Here is a tiny trained network, its code and every weight. The questions are about switching its units off for an input and a class, where a switched-off unit gives its printed mean instead of its output.

import numpy as np


def w(rows, s, z=0):
    codes = np.array(rows[::2]) - 128.0
    scale = np.full(codes.shape[1], s)
    scale[-1] = z or s
    return codes * scale


def norm(h):
    return h / np.sqrt((h * h).mean(-1, keepdims=True) + 1e-5)


def f(y):
    return y / 2 * (1 + np.tanh(0.7978845608 * (y + 0.044715 * y**3)))


def log_softmax(a):
    a = a - a.max(-1, keepdims=True)
    return a - np.log(np.exp(a).sum(-1, keepdims=True))


def net(x, mask):
    res = np.array(x, float).reshape(1, 7) / 4 @ E
    u = 0
    for l in range(4):
        y = f(norm(res) @ A[l][:, :-1].T + A[l][:, -1])
        res = res + np.where(mask[u : u + 4], y, B[l][:, -1]) @ B[l][:, :-1]
        u += 4
    return log_softmax(norm(res)[-1] @ U[:, :-1].T + U[:, -1])


A, B = {}, {}
E = w([
[82,123,138,163,174,194,107,98,84,101,53,90],'x0',
[139,110,170,231,134,110,159,157,100,104,125,125],'x1',
[178,191,132,151,137,118,121,253,133,122,146,127],'x2',
[138,165,126,142,54,172,145,144,88,62,30,143],'x3',
[152,102,124,114,87,110,99,128,163,141,120,86],'x4',
[131,97,148,48,157,116,179,177,166,143,157,81],'x5',
[99,199,107,95,118,6,139,144,95,108,126,111],'x6',
],0.007)
A[0] = w([
[182,136,101,94,190,120,94,174,55,168,130,139,136],'0.n0',
[220,112,52,47,43,121,114,229,122,115,121,132,164],'0.n1',
[144,173,138,156,184,123,6,117,190,169,150,60,139],'0.n2',
[111,158,139,150,141,2,118,126,76,86,161,81,4],'0.n3',
],0.0059,0.0029)
B[0] = w([
[29,140,204,127,76,174,171,254,137,180,84,137,161],'0.n0',
[165,199,108,151,47,120,64,184,203,112,153,84,252],'0.n1',
[247,196,24,153,144,88,37,203,142,153,141,87,198],'0.n2',
[118,211,212,106,189,57,213,125,161,145,34,205,187],'0.n3',
],0.0081,0.004)
A[1] = w([
[148,168,159,117,113,68,112,150,91,66,79,88,138],'1.n0',
[120,112,124,67,218,182,74,16,251,157,84,14,118],'1.n1',
[1,84,186,135,77,163,138,136,220,202,225,154,44],'1.n2',
[203,103,161,120,153,136,116,54,231,222,119,227,7],'1.n3',
],0.0048,0.0012)
B[1] = w([
[130,145,167,161,170,132,164,176,112,176,164,122,191],'1.n0',
[208,139,199,133,134,90,128,113,184,125,88,117,252],'1.n1',
[2,144,104,83,110,156,135,101,163,157,115,177,154],'1.n2',
[153,144,97,79,101,111,82,109,95,144,140,142,164],'1.n3',
],0.012,0.0039)
A[2] = w([
[135,102,89,94,179,97,145,84,232,188,191,111,45],'2.n0',
[125,113,197,116,143,146,86,204,67,144,60,81,157],'2.n1',
[140,162,97,253,171,193,166,127,206,13,57,195,151],'2.n2',
[133,87,49,110,101,115,163,164,164,168,206,224,6],'2.n3',
],0.0055,0.0025)
B[2] = w([
[179,76,161,121,70,231,73,97,100,126,136,156,207],'2.n0',
[3,90,105,134,191,144,141,121,247,15,205,177,212],'2.n1',
[40,56,67,175,27,155,26,98,3,135,86,176,254],'2.n2',
[1,90,93,113,59,123,94,83,82,195,247,185,145],'2.n3',
],0.0069,0.0038)
A[3] = w([
[197,130,114,180,118,205,38,93,3,100,32,202,134],'3.n0',
[164,86,48,217,101,74,112,182,131,184,137,168,144],'3.n1',
[189,123,55,23,95,169,83,39,189,158,175,173,73],'3.n2',
[202,40,169,25,119,176,175,38,216,133,35,92,248],'3.n3',
],0.0055,0.0011)
B[3] = w([
[54,95,127,122,116,88,169,68,73,12,128,151,238],'3.n0',
[232,7,81,28,53,112,140,137,145,125,72,91,174],'3.n1',
[140,101,111,142,254,225,205,190,164,63,181,68,221],'3.n2',
[123,148,156,214,211,109,191,71,125,46,168,40,254],'3.n3',
],0.0089,0.0063)
U = w([
[22,67,125,177,61,132,121,56,15,37,59,222,185],'0',
[123,148,189,63,125,92,154,38,96,216,186,207,1],'1',
[200,21,79,126,77,135,84,147,93,153,161,134,43],'2',
[161,81,157,157,235,160,193,11,176,44,170,34,166],'3',
[46,133,120,95,184,239,175,177,161,161,205,189,134],'4',
[104,210,204,147,175,1,222,157,107,204,21,152,82],'5',
[174,197,91,133,72,126,87,244,222,123,167,66,198],'6',
],0.0096,0.004)

Each question gives the input, the list of numbers given to net, and the class t.
The units are the neurons (one row each of A and B). Each row of codes is followed by its name. A weight is (code - 128) times the scale printed after its matrix; where a second scale follows, it is the last column's (A, B and U).
mask holds one flag per neuron, layer by layer. A switched-off neuron (its flag False) gives its mean, the last column of its row in B, instead of its output. The means were averaged over made-up inputs and are rounded, as every weight is.
A unit's drop is (log p(t) with every unit on - log p(t) with that unit switched off) / (log p(t) with every unit on - log p(t) with every unit switched off).
The circuit of an input: a set's keep is (log p(t) with only the set's units on - log p(t) with every unit switched off) / (log p(t) with every unit on - log p(t) with every unit switched off). Starting from the 12 units with the biggest drops (on a tie, the unit counted first), units are removed one at a time, each time the one whose removal leaves the highest keep (on an exact tie, the one counted first), for as long as the keep stays at least 0.8.
circuit, biggest first: the units of the circuit, biggest drop first
top k neurons: the k neurons with the biggest drops, biggest first
top k neurons in layer l: the k neurons of layer l with the biggest drops, biggest first
drop of u: that unit's drop, to one decimal
input [-1,-4,-5,6,4,4,6], class 6: top 3 neurons	(0.n1; 3.n0; 1.n0)
input [-8,-7,-8,7,-3,0,5], class 6: circuit, biggest first	(3.n0)
input [-6,-5,-2,-5,-6,-8,2], class 4: circuit, biggest first	(3.n2; 3.n3)
input [-4,-6,-4,3,0,6,6], class 6: top 2 neurons	(0.n1; 3.n0)
input [4,-3,7,-2,-8,4,6], class 5: top 2 neurons	(0.n3; 3.n2)
input [-4,1,-5,-8,-2,1,6], class 1: top 2 neurons	(0.n3; 3.n3)
input [1,-8,2,0,-8,8,-1], class 4: circuit, biggest first	(0.n0; 1.n2)
input [8,2,-3,-8,-8,7,6], class 5: circuit, biggest first	(3.n2; 3.n3)
input [0,-8,2,-1,-4,-1,-4], class 4: top 2 neurons in layer 3	(3.n0; 3.n1)
input [-8,-1,-3,2,3,-6,-2], class 2: top 3 neurons	(3.n3; 1.n1; 3.n1)
input [-8,3,1,-1,3,-1,-8], class 2: top 3 neurons in layer 0	(0.n0; 0.n3; 0.n1)
input [3,8,0,2,0,-1,8], class 5: top 2 neurons	(1.n0; 0.n3)
input [-5,6,-4,-8,-7,-7,-2], class 4: top 3 neurons in layer 1	(1.n2; 1.n3; 1.n1)
input [5,-1,4,-7,4,-3,-7], class 6: circuit, biggest first	(0.n2)
input [-2,6,4,0,4,8,5], class 5: top 2 neurons in layer 2	(2.n0; 2.n2)
input [-3,8,-5,1,-8,6,1], class 0: top 2 neurons in layer 3	(3.n2; 3.n3)
input [1,-1,4,-7,-6,2,-7], class 4: top 2 neurons in layer 0	(0.n0; 0.n1)
input [-6,-3,-2,-7,3,-5,4], class 6: top 2 neurons in layer 0	(0.n2; 0.n3)
input [-6,4,-8,-2,-7,0,8], class 5: drop of 0.n3	0.7
input [-6,-3,0,7,4,-6,2], class 6: circuit, biggest first	(0.n1)
input [-1,3,2,-8,-5,7,2], class 4: drop of 2.n0	0.1
input [-4,1,7,-4,-6,-2,8], class 5: drop of 0.n3	1.1
